Below is a small trained network, with its code and all its weights. Each question gives an input and a target symbol and asks what happens when units are switched off, that is, made to give their printed mean instead of their output.

import numpy as np


def w(rows, s, z=0):
    codes = np.array(rows[::2]) - 128.0
    scale = np.full(codes.shape[1], s)
    scale[-1] = z or s
    return codes * scale


def norm(h):
    return h / np.sqrt((h * h).mean(-1, keepdims=True) + 1e-5)


def f(y):
    return np.maximum(y, 0)


def softmax(a):
    e = np.exp(a - a.max(-1, keepdims=True))
    return e / e.sum(-1, keepdims=True)


def log_softmax(a):
    a = a - a.max(-1, keepdims=True)
    return a - np.log(np.exp(a).sum(-1, keepdims=True))


def net(x, mask):
    ids = ['ΘΞΨαβγεζηλμστφω'.index(c) for c in x.split()]
    T = len(ids)
    res = E[ids] + P[:T]
    r = norm(res)
    for j in range(2):
        rows = slice(4 * j, 4 * j + 4)
        q, k, v = (r @ M[0][rows].T for M in (Q, K, V))
        z = softmax(np.where(np.tri(T) > 0, q @ k.T / 4**0.5, -1e9)) @ v
        o = O[0][rows]
        res = res + np.where(mask[j], z, o[:, -1]) @ o[:, :-1]
    y = f(norm(res) @ A[0][:, :-1].T + A[0][:, -1])
    res = res + np.where(mask[2:14], y, B[0][:, -1]) @ B[0][:, :-1]
    return log_softmax(norm(res)[-1] @ U[:, :-1].T + U[:, -1])


Q, K, V, O, A, B = {}, {}, {}, {}, {}, {}
E = w([
[88,75,111,160],'Θ',
[83,84,130,100],'Ξ',
[143,149,159,149],'Ψ',
[122,106,150,168],'α',
[127,111,99,123],'β',
[123,110,152,175],'γ',
[88,58,114,123],'ε',
[119,119,177,144],'ζ',
[134,124,82,161],'η',
[143,142,111,136],'λ',
[88,88,118,96],'μ',
[118,116,97,192],'σ',
[133,66,254,87],'τ',
[237,201,246,56],'φ',
[226,236,103,93],'ω',
],0.0029)
P = w([
[138,141,130,138],'0',
[224,2,60,127],'1',
[91,139,123,112],'2',
[215,166,249,202],'3',
[159,34,80,90],'4',
[71,75,80,59],'5',
[183,145,245,198],'6',
],0.0054)
Q[0] = w([
[104,153,88,155],'H1',
[10,69,121,246],'H1',
[101,114,101,253],'H1',
[225,93,214,145],'H1',
[78,238,204,180],'H2',
[176,38,182,182],'H2',
[60,244,196,171],'H2',
[8,234,41,58],'H2',
],0.0072)
K[0] = w([
[108,160,86,181],'H1',
[83,144,213,240],'H1',
[147,162,158,255],'H1',
[243,67,168,137],'H1',
[237,33,103,95],'H2',
[98,140,86,19],'H2',
[251,5,112,117],'H2',
[152,117,157,253],'H2',
],0.0072)
V[0] = w([
[146,145,70,132],'H1',
[200,80,164,122],'H1',
[190,158,135,60],'H1',
[172,199,135,158],'H1',
[122,202,214,179],'H2',
[119,199,42,107],'H2',
[68,106,210,107],'H2',
[187,186,158,2],'H2',
],0.0061)
O[0] = w([
[132,91,151,139,138],'H1',
[103,145,91,197,209],'H1',
[62,79,104,136,102],'H1',
[86,138,186,136,143],'H1',
[114,196,212,121,79],'H2',
[151,237,82,161,106],'H2',
[146,81,191,170,64],'H2',
[254,165,138,92,4],'H2',
],0.0065,0.0024)
A[0] = w([
[107,144,66,127,22],'N1',
[153,133,91,114,108],'N2',
[90,95,114,138,47],'N3',
[106,155,137,167,51],'N4',
[178,133,145,141,209],'N5',
[173,142,105,74,145],'N6',
[69,158,99,126,110],'N7',
[107,98,137,110,2],'N8',
[94,127,116,8,77],'N9',
[143,191,138,103,79],'N10',
[111,129,136,86,124],'N11',
[91,172,133,146,4],'N12',
],0.014,0.0032)
B[0] = w([
[53,130,200,149,186],'N1',
[163,207,125,124,168],'N2',
[162,204,146,101,221],'N3',
[152,95,65,158,164],'N4',
[122,162,143,46,226],'N5',
[99,97,192,230,179],'N6',
[194,91,142,37,221],'N7',
[75,182,110,176,160],'N8',
[28,217,45,2,252],'N9',
[148,65,54,96,152],'N10',
[114,175,71,90,177],'N11',
[134,133,117,249,152],'N12',
],0.0072,0.0043)
U = w([
[229,239,92,97,53],'Θ',
[141,69,229,119,174],'Ξ',
[62,108,171,178,118],'Ψ',
[54,75,112,47,161],'α',
[83,206,77,84,254],'β',
[157,28,148,58,23],'γ',
[114,151,66,232,179],'ε',
[204,104,26,122,89],'ζ',
[153,143,208,140,175],'η',
[117,68,28,154,70],'λ',
[189,51,91,119,123],'μ',
[49,117,183,174,67],'σ',
[117,252,189,189,7],'τ',
[76,48,80,146,99],'φ',
[191,165,213,40,22],'ω',
],0.015,0.0037)

Each question gives the input, a string of symbols that net reads in full, and the target symbol t.
The units are the heads (4 rows each of Q, K, V and O) and the neurons (one row each of A and B). Each row of codes is followed by its name. A weight is (code - 128) times the scale printed after its matrix; where a second scale follows, it is the last column's (O, A, B and U).
mask holds one flag per unit, heads first, then neurons. A switched-off unit (its flag False) gives its mean, the last column of its rows in O or B, instead of its output. The means were averaged over made-up inputs and are rounded, as every weight is.
A unit's drop is (log p(t) with every unit on - log p(t) with that unit switched off) / (log p(t) with every unit on - log p(t) with every unit switched off).
The circuit of an input: a set's keep is (log p(t) with only the set's units on - log p(t) with every unit switched off) / (log p(t) with every unit on - log p(t) with every unit switched off). Starting from the 12 units with the biggest drops (on a tie, the unit counted first), units are removed one at a time, each time the one whose removal leaves the highest keep (on an exact tie, the one counted first), for as long as the keep stays at least 0.8.
circuit, biggest first: the units of the circuit, biggest drop first
most important unit: the unit with the biggest drop
k most important neurons: the k neurons with the biggest drops, biggest first
heads that matter: for each layer, one digit per head in row order, 1 if its drop is at least 0.15 and else 0, layers parted by /
input σ τ ζ γ, target Ξ: circuit, biggest first -> [H2 N9]
input σ Ξ λ σ β, target τ: circuit, biggest first -> [H2 N6 N1]
input φ τ Θ β, target Ξ: heads that matter -> 11
input φ φ β α σ Θ Ψ, target ε: heads that matter -> 10
input Θ σ σ η τ λ τ, target Ξ: 2 most important neurons -> [N9 N3]
input η σ λ σ ω ω γ, target Θ: most important unit -> H2
input β Ξ ζ Ψ ε, target Ξ: heads that matter -> 01
input γ σ σ λ, target ε: circuit, biggest first -> [H2 N9]
input σ γ σ φ α μ τ, target Ξ: circuit, biggest first -> [N9 H2]
input ω Ψ Ξ η Ψ, target μ: 2 most important neurons -> [N9 N11]
input σ σ Ξ ζ, target ε: heads that matter -> 11
input Θ σ γ Θ, target ε: heads that matter -> 01
input λ γ Ξ ω τ, target μ: circuit, biggest first -> [H2 N9 H1]
input γ Θ Θ τ σ ζ Ψ, target ε: most important unit -> N7
input σ α Ψ λ β, target ω: 2 most important neurons -> [N5 N9]
input σ τ η Ψ, target Ξ: 2 most important neurons -> [N9 N3]
input σ γ Θ β σ, target φ: 2 most important neurons -> [N9 N5]
input σ β λ ζ, target ζ: 2 most important neurons -> [N1 N9]
input ε σ Ψ ζ ζ, target ω: 2 most important neurons -> [N5 N9]
input λ λ ζ σ μ, target Ξ: most important unit -> H2
input Ψ σ γ ζ Ξ, target σ: 2 most important neurons -> [N9 N7]
input η Θ ω ζ Ψ Ψ σ, target ε: heads that matter -> 10
input τ Ψ γ α Ψ, target σ: 2 most important neurons -> [N9 N3]
input σ σ ω λ, target Θ: 2 most important neurons -> [N5 N9]
input Θ γ η η λ λ ε, target ζ: 3 most important neurons -> [N9 N1 N6]
input μ γ η μ ω α β, target Θ: 3 most important neurons -> [N9 N5 N7]
input Ξ λ τ Ψ η, target γ: circuit, biggest first -> [H2]
input Ξ σ τ Ψ σ, target γ: 2 most important neurons -> [N9 N6]
